Below is a small trained network, with its code and all its weights. Each question gives an input and a class and asks what happens when units are switched off, that is, made to give their printed mean instead of their output.

import numpy as np


def w(rows, s, z=0):
    codes = np.array(rows[::2]) - 128.0
    scale = np.full(codes.shape[1], s)
    scale[-1] = z or s
    return codes * scale


def norm(h):
    return h / np.sqrt((h * h).mean(-1, keepdims=True) + 1e-5)


def f(y):
    return np.maximum(y, 0)


def log_softmax(a):
    a = a - a.max(-1, keepdims=True)
    return a - np.log(np.exp(a).sum(-1, keepdims=True))


def net(x, mask):
    res = np.array(x, float).reshape(1, 2) / 4 @ E
    u = 0
    for l in range(2):
        y = f(norm(res) @ A[l][:, :-1].T + A[l][:, -1])
        res = res + np.where(mask[u : u + 11], y, B[l][:, -1]) @ B[l][:, :-1]
        u += 11
    return log_softmax(norm(res)[-1] @ U[:, :-1].T + U[:, -1])


A, B = {}, {}
E = w([
[198,239,178,139,182,193],'x0',
[219,102,161,6,196,99],'x1',
],0.011)
A[0] = w([
[142,178,136,137,121,255,57],'L0N1',
[113,233,133,174,152,230,95],'L0N2',
[88,122,95,161,56,137,62],'L0N3',
[61,228,146,121,79,135,93],'L0N4',
[105,128,210,183,174,130,52],'L0N5',
[137,92,119,130,21,134,120],'L0N6',
[84,177,135,187,213,157,124],'L0N7',
[117,118,137,133,79,111,125],'L0N8',
[99,136,171,115,99,91,10],'L0N9',
[105,144,81,240,64,146,120],'L0N10',
[218,93,97,102,87,150,175],'L0N11',
],0.0092,0.012)
B[0] = w([
[178,182,81,143,252,73,173],'L0N1',
[132,118,171,134,79,156,235],'L0N2',
[175,144,185,130,98,140,168],'L0N3',
[93,129,90,143,140,91,173],'L0N4',
[154,136,79,84,201,93,128],'L0N5',
[147,129,207,132,114,144,180],'L0N6',
[179,117,147,124,43,158,197],'L0N7',
[96,147,167,175,117,180,159],'L0N8',
[77,137,245,202,50,122,128],'L0N9',
[110,122,104,96,184,77,254],'L0N10',
[172,127,128,186,123,129,207],'L0N11',
],0.015,0.0079)
A[1] = w([
[73,39,98,78,100,169,134],'L1N1',
[76,171,58,139,120,101,41],'L1N2',
[87,8,110,79,86,161,29],'L1N3',
[58,63,95,79,104,172,97],'L1N4',
[189,83,138,179,91,174,130],'L1N5',
[144,73,59,105,230,150,47],'L1N6',
[136,72,78,43,202,185,64],'L1N7',
[148,110,22,81,208,147,62],'L1N8',
[23,182,72,162,80,127,2],'L1N9',
[119,149,87,119,53,45,151],'L1N10',
[61,193,135,205,82,155,36],'L1N11',
],0.016,0.0076)
B[1] = w([
[179,184,183,100,74,194,183],'L1N1',
[121,129,23,199,188,73,148],'L1N2',
[224,227,132,88,105,220,186],'L1N3',
[114,116,155,95,87,174,158],'L1N4',
[57,109,154,106,117,117,254],'L1N5',
[91,136,68,164,143,75,158],'L1N6',
[153,143,7,185,123,112,157],'L1N7',
[170,125,44,186,207,84,148],'L1N8',
[184,89,54,180,196,110,196],'L1N9',
[50,117,179,125,141,65,215],'L1N10',
[199,144,82,67,132,166,236],'L1N11',
],0.019,0.0083)
U = w([
[214,207,173,40,86,195,213],'0',
[205,145,32,151,206,22,185],'1',
[73,110,188,94,75,54,226],'2',
[48,68,81,208,198,253,7],'3',
[83,22,86,195,161,190,7],'4',
[87,34,90,162,153,179,7],'5',
[54,48,63,175,188,193,7],'6',
[68,36,78,187,166,218,7],'7',
],0.021,0.014)

Each question gives the input, the list of numbers given to net, and the class t.
The units are the neurons (one row each of A and B). Each row of codes is followed by its name. A weight is (code - 128) times the scale printed after its matrix; where a second scale follows, it is the last column's (A, B and U).
mask holds one flag per neuron, layer by layer. A switched-off neuron (its flag False) gives its mean, the last column of its row in B, instead of its output. The means were averaged over made-up inputs and are rounded, as every weight is.
A unit's drop is (log p(t) with every unit on - log p(t) with that unit switched off) / (log p(t) with every unit on - log p(t) with every unit switched off).
The circuit of an input: a set's keep is (log p(t) with only the set's units on - log p(t) with every unit switched off) / (log p(t) with every unit on - log p(t) with every unit switched off). Starting from the 12 units with the biggest drops (on a tie, the unit counted first), units are removed one at a time, each time the one whose removal leaves the highest keep (on an exact tie, the one counted first), for as long as the keep stays at least 0.8.
units of the circuit, in order: the units of the circuit, biggest drop first
k most important neurons: the k neurons with the biggest drops, biggest first
k most important neurons of layer l: the k neurons of layer l with the biggest drops, biggest first
drop when u is switched off: that unit's drop, to one decimal
input [1,4], class 1: most important neuron -> L0N2
input [3,3], class 2: units of the circuit, in order -> L0N10, L1N11, L1N3, L1N5
input [-1,-1], class 2: 4 most important neurons of layer 1 -> L1N11, L1N3, L1N9, L1N1
input [3,-3], class 2: 3 most important neurons -> L0N7, L0N2, L0N8
input [-8,-8], class 0: 4 most important neurons -> L0N1, L1N1, L1N3, L0N6
input [-2,0], class 2: 2 most important neurons of layer 1 -> L1N3, L1N5
input [0,-3], class 2: 2 most important neurons -> L0N3, L0N10
input [-1,5], class 1: 2 most important neurons of layer 0 -> L0N2, L0N7
input [2,-2], class 2: 2 most important neurons -> L0N2, L0N7
input [0,1], class 2: 2 most important neurons -> L0N10, L0N1
input [-8,6], class 0: 2 most important neurons -> L0N1, L0N10
input [1,-3], class 2: 2 most important neurons of layer 0 -> L0N7, L0N3
input [2,2], class 2: 2 most important neurons -> L0N10, L1N5
input [0,-7], class 1: units of the circuit, in order -> L0N10
input [2,7], class 1: drop when L0N2 is switched off -> 0.5
input [-5,2], class 0: drop when L1N3 is switched off -> 0.2
input [4,5], class 1: drop when L1N3 is switched off -> 0.1
